Below are the code and all the weights of a small trained network. Each question names an input and a target symbol and asks about switching units off, where a switched-off unit gives its printed mean instead of its output.

import numpy as np


def w(rows, s, z=0):
    codes = np.array(rows[::2]) - 128.0
    scale = np.full(codes.shape[1], s)
    scale[-1] = z or s
    return codes * scale


def f(y):
    return np.maximum(y, 0)


def softmax(a):
    e = np.exp(a - a.max(-1, keepdims=True))
    return e / e.sum(-1, keepdims=True)


def log_softmax(a):
    a = a - a.max(-1, keepdims=True)
    return a - np.log(np.exp(a).sum(-1, keepdims=True))


def net(x, mask):
    ids = ['ΞΦαεζημσψ'.index(c) for c in x.split()]
    T = len(ids)
    res = E[ids] + P[:T]
    u = 0
    for l in range(2):
        r = res
        for j in range(2):
            rows = slice(4 * j, 4 * j + 4)
            q, k, v = (r @ M[l][rows].T for M in (Q, K, V))
            z = softmax(np.where(np.tri(T) > 0, q @ k.T / 4**0.5, -1e9)) @ v
            o = O[l][rows]
            res = res + np.where(mask[u + j], z, o[:, -1]) @ o[:, :-1]
        u += 2
        y = f(res @ A[l][:, :-1].T + A[l][:, -1])
        res = res + np.where(mask[u : u + 4], y, B[l][:, -1]) @ B[l][:, :-1]
        u += 4
    return log_softmax(res[-1] @ U[:, :-1].T + U[:, -1])


Q, K, V, O, A, B = {}, {}, {}, {}, {}, {}
E = w([
[165,192,118,104,250,192,28,211],'Ξ',
[115,163,181,129,195,173,133,15],'Φ',
[130,176,180,56,211,145,154,166],'α',
[138,139,239,182,223,58,156,195],'ε',
[76,54,57,54,178,176,236,227],'ζ',
[186,46,191,143,116,131,184,203],'η',
[140,116,137,54,52,201,77,216],'μ',
[180,152,104,10,164,73,132,137],'σ',
[235,126,150,124,85,132,175,213],'ψ',
],0.017)
P = w([
[3,86,30,215,23,35,144,27],'0',
[193,132,137,62,144,206,144,161],'1',
[196,145,149,52,143,185,139,152],'2',
[189,148,146,59,142,175,129,154],'3',
[168,141,157,60,142,160,122,150],'4',
[161,129,163,64,160,155,116,154],'5',
[144,139,155,72,149,147,111,161],'6',
[138,121,165,71,152,141,100,158],'7',
[115,127,154,62,153,135,101,162],'8',
[115,108,161,69,161,123,90,165],'9',
[100,110,159,74,157,116,81,170],'10',
[93,99,151,73,162,113,77,171],'11',
[113,121,140,70,157,115,67,172],'12',
[128,114,150,72,162,101,72,181],'13',
],0.0065)
Q[0] = w([
[55,55,42,153,70,103,122,71],'L0H0',
[213,129,214,9,204,226,94,147],'L0H0',
[142,106,129,52,222,110,177,123],'L0H0',
[177,94,175,72,166,143,119,222],'L0H0',
[112,132,145,186,162,109,206,111],'L0H1',
[154,139,158,173,140,78,117,124],'L0H1',
[100,116,139,118,213,164,100,175],'L0H1',
[53,178,98,171,198,119,57,146],'L0H1',
],0.011)
K[0] = w([
[162,145,108,96,177,108,123,192],'L0H0',
[86,157,176,169,108,121,147,1],'L0H0',
[40,115,127,161,107,134,67,75],'L0H0',
[70,119,85,167,148,100,128,60],'L0H0',
[223,147,121,123,149,142,139,143],'L0H1',
[116,111,190,72,146,147,151,108],'L0H1',
[95,140,99,135,97,103,151,5],'L0H1',
[154,138,147,169,41,240,184,41],'L0H1',
],0.0094)
V[0] = w([
[139,177,159,181,145,206,13,148],'L0H0',
[127,221,104,129,105,36,141,230],'L0H0',
[169,111,119,174,10,244,91,105],'L0H0',
[88,145,124,2,143,128,40,127],'L0H0',
[207,203,32,63,212,95,141,130],'L0H1',
[180,59,109,160,57,19,134,147],'L0H1',
[155,178,232,179,144,182,154,83],'L0H1',
[127,78,70,151,193,239,137,171],'L0H1',
],0.0073)
O[0] = w([
[215,96,128,155,78,111,175,195,146],'L0H0',
[112,94,116,98,151,125,16,229,1],'L0H0',
[213,70,192,159,53,166,124,89,87],'L0H0',
[2,243,110,196,38,142,195,178,156],'L0H0',
[168,189,78,80,146,139,70,121,189],'L0H1',
[137,95,77,96,45,99,113,78,30],'L0H1',
[126,101,188,158,143,102,74,194,173],'L0H1',
[100,103,73,154,151,169,96,150,143],'L0H1',
],0.0088,0.0081)
A[0] = w([
[174,78,87,179,44,63,116,137,91],'L0N0',
[104,190,225,157,105,62,215,157,104],'L0N1',
[140,90,54,50,122,220,81,170,251],'L0N2',
[159,55,53,214,80,104,253,176,106],'L0N3',
],0.0057,0.0025)
B[0] = w([
[146,2,89,236,155,145,116,93,136],'L0N0',
[227,172,136,164,68,115,70,187,254],'L0N1',
[90,127,249,224,60,42,145,171,218],'L0N2',
[82,108,188,75,233,95,122,172,176],'L0N3',
],0.0087,0.0091)
Q[1] = w([
[74,111,84,158,141,114,121,78],'L1H0',
[107,148,131,85,101,107,117,170],'L1H0',
[162,78,69,127,97,182,124,123],'L1H0',
[144,146,202,74,169,62,102,207],'L1H0',
[167,137,144,145,91,254,185,100],'L1H1',
[149,181,169,142,166,90,79,147],'L1H1',
[86,101,125,126,131,158,55,139],'L1H1',
[115,105,163,129,142,104,136,120],'L1H1',
],0.012)
K[1] = w([
[156,110,132,97,212,124,120,160],'L1H0',
[83,138,35,184,91,131,174,150],'L1H0',
[165,111,160,87,148,211,145,255],'L1H0',
[104,49,55,190,65,73,120,7],'L1H0',
[112,151,192,94,66,148,113,189],'L1H1',
[52,113,30,136,147,116,39,139],'L1H1',
[184,73,188,136,102,161,101,126],'L1H1',
[102,71,91,168,80,133,176,134],'L1H1',
],0.008)
V[1] = w([
[101,101,174,99,210,213,200,213],'L1H0',
[85,90,105,155,85,169,239,133],'L1H0',
[161,181,109,106,95,150,58,199],'L1H0',
[73,184,144,143,110,134,87,99],'L1H0',
[133,95,95,173,64,105,168,167],'L1H1',
[108,86,95,51,138,132,145,152],'L1H1',
[123,126,125,108,182,2,53,25],'L1H1',
[130,74,157,65,96,179,37,193],'L1H1',
],0.0087)
O[1] = w([
[125,53,189,172,184,123,245,17,66],'L1H0',
[99,41,114,112,61,174,115,27,151],'L1H0',
[128,146,42,188,125,105,183,195,2],'L1H0',
[85,165,192,176,126,198,114,158,182],'L1H0',
[103,18,81,144,140,52,144,208,127],'L1H1',
[97,212,250,2,108,105,178,177,105],'L1H1',
[133,187,194,142,88,132,36,72,132],'L1H1',
[219,41,174,45,85,134,157,218,109],'L1H1',
],0.0075,0.0061)
A[1] = w([
[180,56,128,83,114,179,175,122,157],'L1N0',
[200,3,188,97,83,94,26,70,3],'L1N1',
[116,173,205,50,104,188,58,91,161],'L1N2',
[240,88,142,235,26,209,144,112,156],'L1N3',
],0.0058,0.005)
B[1] = w([
[192,201,203,135,29,145,113,122,169],'L1N0',
[86,185,55,92,161,143,178,112,197],'L1N1',
[179,114,57,254,156,119,122,115,250],'L1N2',
[104,86,188,167,108,114,62,183,184],'L1N3',
],0.0083,0.02)
U = w([
[88,183,182,49,190,140,188,146,186],'Ξ',
[121,94,83,132,180,89,148,145,61],'Φ',
[75,92,134,127,168,103,113,98,127],'α',
[85,146,103,95,141,131,104,149,1],'ε',
[146,117,179,110,160,20,113,127,34],'ζ',
[182,102,130,81,226,254,107,154,75],'η',
[184,157,86,93,149,96,177,86,196],'μ',
[117,97,88,53,169,108,71,151,200],'σ',
[126,118,140,81,98,166,138,146,236],'ψ',
],0.0061,0.0041)

Each question gives the input, a string of symbols that net reads in full, and the target symbol t.
The units are the heads (4 rows each of Q, K, V and O) and the neurons (one row each of A and B). Each row of codes is followed by its name. A weight is (code - 128) times the scale printed after its matrix; where a second scale follows, it is the last column's (O, A, B and U).
mask holds one flag per unit, layer by layer, with each layer's heads first. A switched-off unit (its flag False) gives its mean, the last column of its rows in O or B, instead of its output. The means were averaged over made-up inputs and are rounded, as every weight is.
A unit's drop is (log p(t) with every unit on - log p(t) with that unit switched off) / (log p(t) with every unit on - log p(t) with every unit switched off).
The circuit of an input: a set's keep is (log p(t) with only the set's units on - log p(t) with every unit switched off) / (log p(t) with every unit on - log p(t) with every unit switched off). Starting from all 12 units, units are removed one at a time, each time the one whose removal leaves the highest keep (on an exact tie, the one counted first), for as long as the keep stays at least 0.8.
circuit, biggest first: the units of the circuit, biggest drop first
most important unit: the unit with the biggest drop
k most important neurons: the k neurons with the biggest drops, biggest first
top k neurons in layer l: the k neurons of layer l with the biggest drops, biggest first
which heads matter: for each layer, one digit per head in row order, 1 if its drop is at least 0.15 and else 0, layers parted by /
input α μ ζ ψ ζ Ξ η α Φ ζ η Φ, target Ξ: which heads matter	00 / 11
input Φ μ Φ σ Φ σ α μ Ξ ζ α ε Ξ α, target η: most important unit	L0N2
input α Ξ ψ α η, target Ξ: which heads matter	10 / 10
input Ξ α Φ Ξ Φ μ ψ Ξ Ξ, target Φ: 2 most important neurons	(L0N2 L0N3)
input ε α α Ξ α Ξ ζ σ ζ Ξ Ξ μ Ξ η, target ζ: circuit, biggest first	(L0H0 L0N2 L1H0)
input ψ α σ α ψ ψ, target σ: circuit, biggest first	(L0H0 L0H1 L1H0)
input ε μ Ξ Φ Φ, target ζ: 2 most important neurons	(L1N3 L0N1)
input σ Φ η, target μ: which heads matter	01 / 01
input Ξ σ Ξ, target Φ: which heads matter	10 / 11
input ζ ψ η Ξ ε Ξ, target α: circuit, biggest first	(L0N2 L1H0 L0H1 L0N1)
input μ η ε α Ξ ζ α Ξ ψ, target ψ: 2 most important neurons	(L1N0 L1N2)
input σ ψ ψ Φ ψ σ σ Φ α α ψ Ξ σ, target ε: top 2 neurons in layer 0	(L0N3 L0N2)
input μ ψ μ ζ, target ψ: circuit, biggest first	(L0H0 L1N0 L1H1)
input Ξ α ψ Ξ η α Φ ψ, target η: which heads matter	01 / 01
input Ξ Ξ α, target Φ: most important unit	L0H0
input η ψ α ζ ε ζ Ξ μ α ζ Φ Ξ ζ Φ, target μ: which heads matter	11 / 10
input α ψ Ξ ψ, target Ξ: circuit, biggest first	(L0H0 L1H0 L1N2)
input ψ Φ α ζ ψ Ξ Φ ψ μ α, target σ: circuit, biggest first	(L0H1 L1H0)
input ε ε ζ μ, target ζ: circuit, biggest first	(L0H0 L0N2)
input η α Ξ σ μ, target μ: 3 most important neurons	(L1N1 L1N2 L0N1)
input α μ α Ξ ζ μ Ξ, target Ξ: which heads matter	10 / 10
input Φ Ξ ζ η Ξ ε Ξ η α, target η: 2 most important neurons	(L0N2 L0N1)
input Ξ Ξ Φ α μ Ξ Φ Φ σ Φ, target Φ: circuit, biggest first	(L1H1 L0H0)
input η α μ μ α μ η ζ σ, target μ: which heads matter	01 / 10
input μ α η η, target ψ: most important unit	L1N0
